Below are the code and all the weights of a small trained network. Each question names an input and a target symbol and asks about switching units off, where a switched-off unit gives its printed mean instead of its output.

import numpy as np


def w(rows, s, z=0):
    codes = np.array(rows[::2]) - 128.0
    scale = np.full(codes.shape[1], s)
    scale[-1] = z or s
    return codes * scale


def norm(h):
    return h / np.sqrt((h * h).mean(-1, keepdims=True) + 1e-5)


def f(y):
    return y / 2 * (1 + np.tanh(0.7978845608 * (y + 0.044715 * y**3)))


def softmax(a):
    e = np.exp(a - a.max(-1, keepdims=True))
    return e / e.sum(-1, keepdims=True)


def log_softmax(a):
    a = a - a.max(-1, keepdims=True)
    return a - np.log(np.exp(a).sum(-1, keepdims=True))


def net(x, mask):
    ids = ['ΔΞΠΦαβεημστψ'.index(c) for c in x.split()]
    T = len(ids)
    res = E[ids] + P[:T]
    u = 0
    for l in range(3):
        q, k, v = (norm(res) @ M[l].T for M in (Q, K, V))
        z = softmax(np.where(np.tri(T) > 0, q @ k.T / 3**0.5, -1e9)) @ v
        res = res + np.where(mask[u], z, O[l][:, -1]) @ O[l][:, :-1]
        u += 1
        y = f(norm(res) @ A[l][:, :-1].T + A[l][:, -1])
        res = res + np.where(mask[u : u + 4], y, B[l][:, -1]) @ B[l][:, :-1]
        u += 4
    return log_softmax(norm(res)[-1] @ U[:, :-1].T + U[:, -1])


Q, K, V, O, A, B = {}, {}, {}, {}, {}, {}
E = w([
[113,126,103,232,166],'Δ',
[93,51,86,184,71],'Ξ',
[160,117,211,103,135],'Π',
[40,188,168,188,82],'Φ',
[187,58,38,211,179],'α',
[104,68,173,180,251],'β',
[31,92,147,29,84],'ε',
[149,103,187,121,198],'η',
[158,135,207,132,167],'μ',
[129,74,84,193,165],'σ',
[147,79,30,143,144],'τ',
[165,119,191,106,167],'ψ',
],0.015)
P = w([
[146,210,60,3,149],'0',
[191,111,180,120,150],'1',
[185,123,179,123,137],'2',
[182,138,179,128,129],'3',
[174,129,175,141,129],'4',
[171,131,179,140,113],'5',
[176,129,180,149,109],'6',
[166,118,179,161,109],'7',
[161,118,188,167,107],'8',
[152,114,189,178,106],'9',
[150,113,181,186,97],'10',
[149,100,196,182,94],'11',
[140,103,198,201,97],'12',
[153,112,199,163,80],'13',
],0.0057)
Q[0] = w([
[194,124,197,133,255],'L0H1',
[247,12,200,22,60],'L0H1',
[132,191,242,194,223],'L0H1',
],0.0073)
K[0] = w([
[141,254,118,128,137],'L0H1',
[220,97,89,58,181],'L0H1',
[227,140,105,89,164],'L0H1',
],0.0074)
V[0] = w([
[120,2,162,55,171],'L0H1',
[145,111,146,184,111],'L0H1',
[29,88,151,71,95],'L0H1',
],0.0051)
O[0] = w([
[105,80,110,156,164,248],'L0H1',
[172,2,68,170,146,181],'L0H1',
[164,87,153,118,92,4],'L0H1',
],0.0087,0.0021)
A[0] = w([
[105,71,76,173,117,26],'L0N1',
[139,121,168,117,135,87],'L0N2',
[9,88,136,133,56,2],'L0N3',
[90,130,119,155,153,77],'L0N4',
],0.011,0.0019)
B[0] = w([
[254,162,84,90,85,254],'L0N1',
[126,107,198,172,172,197],'L0N2',
[172,64,110,149,6,200],'L0N3',
[205,158,209,5,68,163],'L0N4',
],0.007,0.0035)
Q[1] = w([
[110,137,58,104,85],'L1H1',
[148,166,75,178,63],'L1H1',
[3,216,155,61,229],'L1H1',
],0.015)
K[1] = w([
[137,53,133,169,142],'L1H1',
[141,108,126,207,101],'L1H1',
[116,165,126,112,250],'L1H1',
],0.019)
V[1] = w([
[124,82,214,48,47],'L1H1',
[113,87,85,31,120],'L1H1',
[254,122,123,80,155],'L1H1',
],0.0067)
O[1] = w([
[197,251,109,79,135,152],'L1H1',
[152,83,112,86,175,112],'L1H1',
[141,106,119,104,64,252],'L1H1',
],0.013,0.0027)
A[1] = w([
[11,109,168,2,23,2],'L1N1',
[45,118,107,189,163,100],'L1N2',
[155,169,75,71,21,174],'L1N3',
[154,118,28,130,232,101],'L1N4',
],0.012,0.0065)
B[1] = w([
[179,149,116,191,252,135],'L1N1',
[151,117,158,99,21,152],'L1N2',
[164,184,73,199,175,253],'L1N3',
[97,193,180,120,134,168],'L1N4',
],0.014,0.0062)
Q[2] = w([
[176,220,48,179,149],'L2H1',
[188,85,147,189,162],'L2H1',
[142,127,6,201,80],'L2H1',
],0.025)
K[2] = w([
[153,140,120,242,159],'L2H1',
[114,124,28,159,71],'L2H1',
[222,83,176,249,124],'L2H1',
],0.016)
V[2] = w([
[70,85,122,122,252],'L2H1',
[159,146,143,36,147],'L2H1',
[61,151,198,159,93],'L2H1',
],0.016)
O[2] = w([
[104,128,131,196,253,2],'L2H1',
[174,147,4,158,101,94],'L2H1',
[90,180,185,185,55,2],'L2H1',
],0.011,0.006)
A[2] = w([
[127,200,114,207,90,2],'L2N1',
[45,64,2,189,182,102],'L2N2',
[157,166,85,60,113,10],'L2N3',
[46,108,114,145,192,201],'L2N4',
],0.017,0.0044)
B[2] = w([
[225,224,145,86,47,194],'L2N1',
[4,141,102,48,98,253],'L2N2',
[138,69,65,184,47,244],'L2N3',
[240,131,131,207,115,193],'L2N4',
],0.017,0.0051)
U = w([
[94,101,155,128,66,188],'Δ',
[178,83,56,148,74,2],'Ξ',
[90,158,101,181,117,145],'Π',
[160,200,123,61,84,122],'Φ',
[139,72,133,114,154,162],'α',
[159,104,151,143,150,135],'β',
[181,155,96,92,199,146],'ε',
[127,149,164,74,160,214],'η',
[142,133,140,198,116,114],'μ',
[176,95,129,4,129,45],'σ',
[91,142,80,43,116,162],'τ',
[104,96,115,158,143,173],'ψ',
],0.015,0.0039)

Each question gives the input, a string of symbols that net reads in full, and the target symbol t.
The units are the heads (3 rows each of Q, K, V and O) and the neurons (one row each of A and B). Each row of codes is followed by its name. A weight is (code - 128) times the scale printed after its matrix; where a second scale follows, it is the last column's (O, A, B and U).
mask holds one flag per unit, layer by layer, with each layer's heads first. A switched-off unit (its flag False) gives its mean, the last column of its rows in O or B, instead of its output. The means were averaged over made-up inputs and are rounded, as every weight is.
A unit's drop is (log p(t) with every unit on - log p(t) with that unit switched off) / (log p(t) with every unit on - log p(t) with every unit switched off).
The circuit of an input: a set's keep is (log p(t) with only the set's units on - log p(t) with every unit switched off) / (log p(t) with every unit on - log p(t) with every unit switched off). Starting from the 12 units with the biggest drops (on a tie, the unit counted first), units are removed one at a time, each time the one whose removal leaves the highest keep (on an exact tie, the one counted first), for as long as the keep stays at least 0.8.
units of the circuit, in order: the units of the circuit, biggest drop first
k most important neurons: the k neurons with the biggest drops, biggest first
k most important neurons of layer l: the k neurons of layer l with the biggest drops, biggest first
input ε μ Φ α Ξ η Π ψ ε Π, target ε: units of the circuit, in order -> [L1H1, L2H1, L0N1, L1N3]
input ψ Ξ β Π η Ξ Ξ η, target τ: units of the circuit, in order -> [L2H1, L2N2, L1N3, L0N1]
input μ ε Δ, target ε: units of the circuit, in order -> [L2H1, L1H1]
input Δ Δ β, target Δ: units of the circuit, in order -> [L1H1, L1N2]
input η μ Δ ψ ψ η Δ ψ, target Π: 2 most important neurons -> [L1N3, L0N1]
input ψ μ Δ Δ τ, target τ: units of the circuit, in order -> [L1H1, L2N2]
input σ α Δ β Ξ Π Δ Δ μ ψ ε η, target α: 4 most important neurons -> [L0N3, L0N4, L2N4, L0N1]
input Φ Π σ α μ ψ Δ Ξ σ ε σ Δ μ Δ, target ε: units of the circuit, in order -> [L0N3, L2H1, L1H1]
input ε η μ Φ Ξ η, target ε: 3 most important neurons -> [L1N3, L1N1, L0N1]
input ε σ Π Φ Δ Ξ η η ψ, target ε: units of the circuit, in order -> [L1H1, L2H1, L0N1, L1N3]
input Ξ ε τ Φ μ, target σ: most important neuron -> [L0N3]
input α μ η η μ η ε α, target ε: units of the circuit, in order -> [L2H1, L1H1]
input ψ Ξ ψ Δ ψ μ μ η β, target τ: 2 most important neurons of layer 0 -> [L0N3, L0N1]
input τ ψ Δ α, target α: units of the circuit, in order -> [L1H1, L2H1]
input β η ε Ξ ψ ε Π η σ ε Φ μ η ψ, target μ: 3 most important neurons -> [L1N3, L0N1, L0N3]
input β σ μ Δ ψ ε Δ β μ ψ Δ β, target μ: 3 most important neurons -> [L1N3, L0N3, L1N2]
input η Δ ψ ψ Δ μ τ, target τ: 3 most important neurons -> [L1N2, L1N3, L2N2]
input ψ β α ε η Δ ψ μ η, target τ: 3 most important neurons -> [L1N3, L0N1, L2N2]
input Ξ α τ μ Φ σ μ μ ψ ε ψ ε Π, target σ: 3 most important neurons of layer 0 -> [L0N1, L0N2, L0N4]
input Ξ η ε β ψ Δ ψ ψ σ τ, target ε: 2 most important neurons of layer 1 -> [L1N1, L1N4]
input η Π η β Ξ η Π β β, target Π: 4 most important neurons -> [L1N3, L0N1, L2N2, L2N4]
input ε η τ ψ ψ α Π μ ψ Ξ ψ η, target ε: 2 most important neurons of layer 1 -> [L1N1, L1N2]
input ε ψ Δ Π Δ τ η η η μ μ, target ε: 2 most important neurons of layer 1 -> [L1N2, L1N1]
input Ξ Φ τ ε μ ψ μ Δ η ψ σ ψ η, target σ: most important neuron -> [L0N3]
